In the rows, zero is written as 128.
Here are made-up nodes, facts about them, and rows of numbers that follow some of those facts. Name the node behind each unnamed row.

Some rows with their names:
vastas: [127 131 126 124 111 124 126 133 125 126 119 127 125 125 115 129 111 135
 117 125 136 123 128 127 126 111 137 118 124]
mutum: [130 133 124 120 116 108 128 120 126 113 117 125 124 128 133 123  94 140
 120 132 123 125 134 125 126 116 137 102 122]
dugal: [128 122 124 112 149 111 124 116 124 132 130 138 126 126 169 140 138 108
 115 127 120 117 106 125 156 146 115 114 127]
mobrar: [125 121 133 119 110 147 127 135 123 182 126 131 126 126 139 166 146 111
 113 122 166 118 108 157 143 144 120 153 125]
gitur: [122 122 122 118 105 152 124 133 123 149 117 128 121 123 137 149 138 154
 116 125 154 125 110 188 126 184 118 141 122]
nafom: [130 122 124 114 156 107 125 116 125 112 128 130 125 129 165 127 138 108
 127 142 110 120 108 123 142 130 116 110 126]
flutrer: [132 133 128 118 110 106 132 120 126 111 120 123 123 126 136 130  96 149
 118 135 131 141 128 132 138 114 144 100 121]
naro: [126 128 127 117 116 129 125 129 124 135 121 125 125 124 122 133 120 121
 117 126 135 123 115 128 126 126 122 122 123]
mugur: [126 139 132 130 137 110 126 143 133 112 157 126 123 123 116 127 141 112
 146 123 113 113 181 121 123 105 146 150 123]
zefle: [128 129 122 118 121 109 122 121 125 112 129 127 123 129 128 119 128 126
 153 133 118 121 129 122 126 122 121 118 126]
sapek: [127 128 124 116 121 114 125 121 124 116 122 128 122 122 128 128 125 121
 124 124 126 123 122 125 125 124 121 118 123]
vubri: [126 123 127 119 160 107 126 121 136 115 136 128 120 126 146 129 149 111
 122 124 110 115 137 123 127 112 117 139 125]
pufu: [127 131 127 121 107 120 126 131 124 128 117 124 125 124 125 138 104 143
 117 122 147 122 124 135 126 118 143 111 123]
dibek: [127 127 127 119 123 119 122 124 125 125 124 127 124 126 127 129 120 115
 118 125 130 120 118 126 126 121 121 122 124]
sitan: [119 124 132 175 104 145 168 165 146 132 118 124 117 123 116 142 140 180
 119 125 130 119 200 172 122 112 150 178 121]
plotresta: [128 125 127 119 116 131 125 129 123 139 120 125 126 126 122 135 124 122
 116 124 139 122 114 126 126 129 118 126 123]
brutil: [124 132 127 146 107 155 125 161 125 167 129 129 124 125 114 158 146 145
 118 122 167 120 135 156 124 124 143 168 124]

There are 2 kinds of fact about the nodes: ε, Φ.
ε 826 <- bifleplu,bipun,bomek,brasken,brodo,donan,flibe,gradrek,grege,kedem,kligril,kluvir,korur,labrar,migi,nebol,peska,piplo,plabre,plegita,ploguk,plono,plugrak,puzos,rastusku,ratron,ronefer,sapek,sidror,skeken,skubuk,stikle,taklila,tetrogra,tidral,tivun,tizam,tregram,tresabri,trete,tutri,vubri,vupas,zuklun
ε 726 <- bikan,brabrer,briskar,brorel,brutil,dadru,dibek,drezal,drogol,dugal,dukul,fabrak,famer,fedan,femos,flipum,flubuk,flufin,fluflus,flutrer,fomes,gaflufa,gesi,gitur,grasto,gregro,gremes,gretodi,groro,gruzok,kete,kloruzas,klutru,kobri,kododram,koplak,lidu,lopaklu,mabi,mifleler,milu,mobrar,mugrasol,mugur,mutum,muza,nadi,nafom,naro,nibrun,nipos,nodor,pakles,palus,petrak,plabrel,plenur,plotresta,plukletram,plurer,pufu,rigedri,ritegur,ritre,rotrir,seflor,sesko,sistal,sitan,skerel,skistik,skufugul,stogun,tapin,tidrur,tozin,tradepa,tremur,tritu,triza,tudri,vaple,vastas,vigon,vostes,votrisam,vufluflel,zapi,zasu,zefle,zefu,zeplem,zipom,zofle,zogi
Φ nadi <- bifleplu
Φ fabrak <- bifleplu
Φ plotresta <- bifleplu
Φ kligril <- bipun,groro,ritegur
Φ taklila <- bomek,korur
Φ pufu <- brabrer,grege
Φ skeken <- brabrer,muza,plotresta
Φ korur <- brabrer,kedem
Φ mabi <- brasken,dadru,vubri
Φ brorel <- briskar,sistal
Φ fedan <- brodo
Φ dugal <- brodo,nadi,nafom,tidral,zofle
Φ vaple <- brorel,tidrur,trete
Φ kloruzas <- brutil,mobrar,muza,tidral
Φ sitan <- brutil,taklila,tidrur,zapi
Φ flibe <- brutil,trete,tutri
Φ grasto <- dadru,piplo
Φ tudri <- dadru,tritu,vigon
Φ skistik <- dibek
Φ gregro <- dibek,puzos
Φ migi <- donan,famer,labrar,trete
Φ zapi <- drezal,gitur,gradrek,korur,tetrogra
Φ zipom <- drezal,dukul,flipum,lopaklu,sidror
Φ tizam <- drogol,nadi,zuklun
Φ sistal <- drogol,muza,tremur
Φ ronefer <- drogol,flutrer
Φ tivun <- dugal,kobri
Φ kluvir <- dukul
Φ bomek <- dukul,gaflufa,gruzok,zapi,zipom
Φ zasu <- famer
Φ stikle <- famer,vostes,vufluflel
Φ ratron <- famer,votrisam
Φ zofle <- fedan,lidu,sidror
Φ plabrel <- femos,vubri
Φ bifleplu <- flipum
Φ tidrur <- flubuk,mugur
Φ plabre <- fluflus
Φ tresabri <- fluflus
Φ zefu <- flutrer,mutum,ronefer
Φ palus <- flutrer,pakles,stikle
Φ vigon <- flutrer,mutum,pufu
Φ lidu <- fomes,nadi,nodor
Φ tutri <- gesi,skerel,zasu
Φ mobrar <- gitur,nipos
Φ plegita <- gradrek
Φ skufugul <- gradrek
Φ tradepa <- grasto,nebol,rastusku
Φ kododram <- grasto,mugur
Φ gesi <- grege,vastas
Φ donan <- gremes,vigon
Φ naro <- gretodi,vupas
Φ muza <- gretodi,nibrun
Φ gremes <- gruzok,koplak
Φ trete <- gruzok,plabre,triza,votrisam,zogi
Φ piplo <- kloruzas,plurer,tapin,triza
Φ zeplem <- kododram,peska,rastusku,zefu
Φ mifleler <- kododram,zeplem
Φ mutum <- koplak
Φ gitur <- korur,ronefer,sistal
Φ tritu <- lidu,mobrar,tozin
Φ zogi <- lopaklu,nafom
Φ zuklun <- lopaklu
Φ nebol <- mabi
Φ mugur <- migi,triza
Φ gretodi <- mugrasol
Φ vubri <- mugur,piplo
Φ petrak <- mugur,rastusku,ritre
Φ kedem <- muza
Φ plono <- nadi
Φ brasken <- nafom,peska,vubri
Φ bikan <- naro,nipos
Φ tidral <- nodor,sesko
Φ flutrer <- pakles
Φ rotrir <- palus
Φ vufluflel <- plenur,ritegur
Φ brutil <- ploguk,pufu
Φ dibek <- plugrak,sapek
Φ flufin <- plugrak,plukletram
Φ ritegur <- plugrak
Φ dadru <- puzos,stikle,zofle
Φ drogol <- ratron
Φ kobri <- ratron
Φ tregram <- rigedri,tozin
Φ plukletram <- ritegur,vostes
Φ bipun <- ritegur,vufluflel
Φ rastusku <- ritre,sitan,tresabri
Φ ritre <- rotrir,tutri
Φ lopaklu <- sapek
Φ plugrak <- seflor
Φ tapin <- skistik
Φ pakles <- stogun
Φ milu <- tetrogra
Φ triza <- tivun
Φ ploguk <- tremur,zipom,zuklun
Φ kete <- vastas,zasu
Φ klutru <- votrisam
Φ gruzok <- zefle
Φ peska <- zogi
Φ zefle <- zuklun
Φ nafom <- zuklun
Φ tetrogra <- zuklun

Rows to name:
No name comes twice in this set of rows, the named rows included.
[127 131 126 116 138 108 124 122 123 123 154 129 127 126 138 138 142 111
 127 122 127 116 115 124 128 113 117 130 129]  tivun
[128 126 142 123 148 108 148 125 149 119 124 128 122 126 133 129 141 110
 116 121 112 115 161 124 127 111 123 150 122]  grasto
[137 121 125 112 154 108 124 116 124 130 122 137 125 126 186 140 127 108
 113 145 116 122 105 127 180 166 114 102 124]  zofle
[124 127 137 122 109 148 125 141 123 178 126 128 129 124 130 164 135 113
 114 121 170 120 108 154 131 135 121 146 124]  muza
[123 132 125 146 108 134 124 152 124 121 125 128 125 128 116 132 142 165
 149 125 138 118 169 127 123 114 145 154 123]  tidrur

Now the same nodes, written a new way:
Some rows with their names:
petrak: [107 153 166 109 120 120 126 127 122 140 131 129 143 127 126 163 110  94
 101 128 160 131 126 108 107 130]
zipom: [ 99 151 131 140 107 112 119 132 119 136 132 109 147 135 138  78 162  73
 107 128 252 136 112 117 116 169]
rastusku: [ 88 138 155 156 128  88  89 109 132 138 142 143 145 131 124 202 132 118
  94 153 141 151 110 116 106 122]
tozin: [106 151 155 134 129 124 134 127 122 131 147 119 141 134 119 120 132  99
 111 128 161 133 125  99 136 140]
vufluflel: [116 149 165 150  74 111 118 129 143 138 133 127 142 123 111 113 158  83
 121 134 161 128 133  83 112 154]
flutrer: [117 175 164 179 129 139 116 136 133 117 136 149 143 139 120 126 161 100
 115 130 148 137 123  81 157 137]
vostes: [112 149 157 148  98 117 123 131 134 135 138 122 142 128 116 122 148  92
 116 132 164 131 127  91 126 148]
plukletram: [112 149 159 137  97 117 124 131 133 136 135 125 142 126 118 126 142  92
 116 128 168 130 130  93 116 146]
naro: [107 151 157 132 121 126 133 132 126 130 145 127 143 133 122 126 135  95
 110 124 165 131 126  98 126 138]
lopaklu: [104 151 139 143 112 116 122 127 122 135 132 105 143 135 127 108 144  87
 111 131 206 133 117 109 137 155]
tidral: [ 92 125 142 124 149 119 148 113 118 131 176  99 136 139 109  95 128 109
 115 128 153 136 123 100 149 138]
sistal: [106 157 157 146 137 135 133 141 127 121 155 143 147 138 126 111 150  99
 109 116 173 135 124  94 132 139]
fedan: [102 138 144 134 130 119 131 108 118 135 151  99 134 133 114  95 135  93
 111 141 164 137 116 103 165 147]
donan: [130 175 132 166 110 136 121 176 134 124 138 105 149 130 119 142 113 115
 110 126 161 133 120 111 196 141]
gitur: [ 97 159 156 143 139 131 132 137 123 120 158 148 149 142 133  93 164  88
 107 110 198 135 121  96 107 147]
dadru: [102 153 152 158 123 119 123 116 122 135 129 110 136 137 113 132 138 101
 120 137 170 133 127  89 147 141]
mugrasol: [106 151 153 140 120 121 127 133 128 131 145 125 144 133 120 126 135  98
 111 128 168 134 125  99 130 140]

Which node is each row?
No name comes twice in this set of rows, the named rows included.
[111 155 147 144 119 124 129 137 128 130 143 116 144 132 119 127 133 101
 111 128 166 132 123 101 146 141]  ratron
[ 95 131 150 132 118  95 110 121 136 136 165 135 146 127 122 155 131 109
  97 142 144 145 113 120 107 131]  tresabri
[101 135 149 127 141 125 140 105 115 133 162 100 133 136 113  85 133  95
 112 138 155 138 117 100 172 145]  lidu
[110 159 149 152 121 125 125 140 128 129 140 121 145 133 122 131 134  99
 111 128 174 133 123 101 148 142]  koplak
[109 139 157 135 111 112 124 132 138 132 163 130 144 126 115 130 133 104
 105 134 139 138 118 107 133 136]  rotrir
[111 149 165 137  89 114 123 129 135 138 133 126 143 125 116 125 148  84
 117 129 167 127 132  90 104 147]  groro
[ 96 129 142 122 132 115 141 146 132 127 187 128 149 132 122 119 131 108
 103 115 156 139 120 115 114 134]  brutil
[121 167 127 163 109 126 123 173 135 128 140 101 151 131 118 160 109 120
 112 123 164 133 123 114 175 137]  migi
[111 167 119 157 103 117 118 166 126 133 130  98 151 134 133 121 128  99
 109 123 223 134 116 122 152 158]  gruzok
[ 97 151 156 145 122 108 113 120 125 137 130 123 142 133 121 162 134 102
 109 137 171 138 123 104 116 134]  nebol
[ 98 154 154 142 131 127 130 139 123 121 158 150 151 139 136  90 167  84
 107 112 210 137 119 102  98 149]  korur
[ 77 143 135 160 125 100 138 147 129 135 143 106 146 144 112 177 125 137
 135 102 196 127 149  87  79 133]  piplo
[119 171 155 165 130 141 125 143 129 121 138 128 143 136 120 129 137 102
 113 129 154 133 122  91 170 137]  vigon
[ 93 134 140 127 120 106 126 140 129 130 171 135 152 131 133 112 146  94
  98 121 194 142 113 124  94 146]  taklila

Now the same nodes, written a new way:
Some rows with their names:
skerel: [142 108 136 105 152  97 131  94 115 117 129 166  85 109 121 137 135 131
 123 124  96 140 142 130 114 152 147 155 113 109 168 130 153 109 155 118
 136]
sapek: [121 117 128 129 129 119 130 132 116 133 132 132 151 134 116 123 119 129
 116 142 132 105 116 143 135 121 134 122 138 119 124 130 123 133  84 140
 148]
lopaklu: [130 125 112 115 130 129 128 150 115 113 144  81 146 109 153 135 112  76
 130 121  83 119 134 121 128 154 122 134 134 155 122 118 138 122 148 116
 124]
bipun: [ 98 140 153 105 121 110 137 179 105 120 144 134 112 153 141 146 123 155
  68 146 186  73 128 138 141 130 146  89 141  78  78 117 120 136  86 162
 175]
labrar: [125 142 128 128 132 148 123 117 130 139 141 125 117 101 161 140 142 144
 132 130 146  97 147 120 159 150 139 124 141 151 135 147 131 136 189 155
 106]
migi: [120 132 110 145 143 141 116  87 138 177 143 119 162 109 136 121 140 158
 131 162 187  59 127 138 162 127 159 109 146 159 137 155 125 163 139 175
 140]
trete: [111 133 108 140 152 150 114  75 133 197 141 112 189  93 139 104 134 150
 157 169 166  22 132 141 171 122 180 122 134 163 139 160 131 142 183 168
 145]
vaple: [126 142 122 124 125 180 125  99 139 148 134 174 125 107 136 119 133 139
 148 114 153  95 151 112 118 116 111 131 100 127 119 124 120 114 202  90
 102]
fedan: [122 114 141 131 109 128 138 129 115 159 124 113 171 145  96 131 121 127
 143 120  92 138 116 116 151 134 119 115 141 146 122 178 115 128  66 153
 157]
sidror: [136 124 121 117 119 135 134 151 112 127 142  85 145 127 145 146 117  89
 137 109  80 140 135 107 127 155 115 130 146 155 117 148 134 125 141 125
 117]
brabrer: [130 114 131 145 134 127 124 146 121 134 118 128 130 134 117 122 131 160
 108 140 134 126 115 132 130 118 130 133 130 113 134 125 122 128 101 120
 148]
ronefer: [148 136 153 151 130 121 107 154 135  65 102  76 111 109 153 123 133 168
 113 117 117 154 128 163 129 128 123 158 104 115 116 100 132 137 163 135
  73]
briskar: [130 139 149 133 126 135 122 135 129 108 117 126 116 121 140 134 140 141
 121 122 120 141 136 111 137 127 134 135 121 132 126 123 136 118 182 112
 113]
stogun: [137 146 131 125 126 116 125 123 126 105 125 120 124 123 142 132 131 120
 121 113 125 145 139 126 118 135 128 134 122 129 122 130 130 134 142 141
 106]
seflor: [122 121 124 132 128 112 130 138 124 135 130 120 139 136 119 119 125 141
 121 139 134 126 116 141 133 124 137 126 130 112 127 123 123 126  95 146
 146]
koplak: [139 135 124 130 129 129 122 133 126 112 135 110 113 116 154 141 128 122
 125 120 125 134 137 122 129 146 122 136 134 142 134 135 132 123 153 133
 104]
skistik: [135 145 121 120 130 111 119 139 138 109 134 136 107 125 123 150 126  96
 120 125 136 161 134 108 101 137 140 129 122 142 135 123 129 122 153 123
 112]

Which node is each row?
No name comes twice in this set of rows, the named rows included.
[100 141 175 119 109 110 125 117 123 125  93 117 232 136  65 114 118 121
 160 118  68 152 118 116 159 103 163 127  95 155  94 165 118 103 101 186
 144]  dugal

The same nodes again, as new rows of numbers:
Some rows with their names:
plugrak: [131 129 156 125 161 126 124 106 137 136 140 117 134 118 159 118 135 100
 132 123 124 137 128 117  72 175 118 135]
zefu: [120 150 157 133 146 122 138 108 135 126 147 105 136 156 161 107 131 145
 135 118 122 137 124 128  93 133 130 130]
milu: [111 131 157 132 147 126 127 108 129 123 140 109 135 139 149 117 126  98
 136 118 132 142 119 129 195 140 121 174]
skufugul: [112 130 158 142 147 133 130 106 134 132 138 107 136 135 148 114 126 100
 142 124 140 137 142 130 239 130 117 179]
plukletram: [145 130 155 123 156 119 124 105 141 130 139 117 134 116 163 110 126 100
 133 130 120 138 138 118  86 158 114 139]
gaflufa: [112 128 158 138 145 129 126 106 132 116 139 107 142 130 148 156 132 102
 133 119 130 140 128 122 125 130 123 143]
brasken: [135 138 157 132 146 137 132 108 157 117 138 109 147 119 149 110 124 122
 144 127 133 145 117 130  75 144 135 162]
koplak: [112 134 170 132 147 121 128 125 134 117 133 108 148 139 160 122 141 112
 132 117 133 137 126 120  63 133 126 128]
tradepa: [146 140 157 128 148 141 152 107 155 128 138 108 144 124 153 109 127 130
 149 120 123 149 131 129 152 155 135 149]
gregro: [148 129 155 134 148 131 129 104 133 121 135 112 138 118 148 107 130 132
 133 121 125 150 118 122  75 197 116 157]
mutum: [110 143 165 138 148 120 132 121 130 119 140 107 144 148 161 110 139 125
 134 121 129 136 128 123  77 134 124 127]
ritegur: [132 129 155 126 162 123 123 109 142 135 140 122 135 114 165 108 130  98
 132 127 122 137 137 118  75 147 117 130]
vostes: [123 135 157 129 161 125 125 111 145 131 140 120 135 117 166 110 137 101
 133 123 123 138 139 117  80 139 119 128]
gradrek: [107 129 156 143 154 147 125 107 129 134 134 112 137 119 148 125 133  94
 135 122 159 136 136 126 157 130 129 157]
plenur: [132 128 155 137 159 125 123 115 149 130 138 120 135 116 164 108 132  99
 134 127 120 137 142 118  60 136 116 128]
dibek: [133 129 157 123 152 131 126 104 131 128 136 108 136 116 149 117 136 110
 133 120 124 142 117 117  60 201 117 146]
tresabri: [120 134 156 128 146 130 133 106 153 134 134 111 146 116 164 125 125 102
 150 117 122 142 130 126 156 136 157 128]

Which node is each row?
No name comes twice in this set of rows, the named rows included.
[109 129 154 159 149 122 134 127 128 125 212 136 139 118 146 111 125 102
 142 115 135 153 120 123 117 169 127 136]  naro
[111 129 159 130 151 134 124 109 135 119 143 109 145 126 148 162 137  96
 131 120 136 139 121 122  96 137 136 139]  dukul
[138 138 156 133 151 144 138 110 138 120 139 109 143 116 151 109 135 118
 132 123 122 141 122 122  83 141 123 140]  dadru
[133 154 157 128 147 121 133 108 132 133 137 113 136 141 166 106 132 128
 133 120 120 139 142 122 146 138 118 128]  palus
[114 129 155 139 147 135 125 109 149 126 138 120 153 118 165 134 127  99
 147 118 122 138 126 123  76 134 160 125]  fluflus
[110 130 167 130 146 123 126 106 131 120 133 109 138 134 150 133 125  97
 134 120 126 138 116 123  83 137 125 150]  zefle
[111 143 160 134 147 124 126 114 130 130 147 106 136 149 154 108 133 121
 133 119 125 137 123 123 125 129 127 127]  ronefer
[113 128 157 127 154 138 125 107 131 120 140 109 136 118 152 135 138  99
 134 122 126 138 117 117  76 176 132 144]  sapek
[110 127 158 134 147 134 127 106 129 125 139 109 134 149 147 131 126  99
 137 121 123 140 136 128 237 136 119 165]  zapi
[113 128 157 138 147 136 135 106 132 134 142 106 147 138 149 131 125 102
 147 119 122 146 142 129 240 133 125 147]  sitan

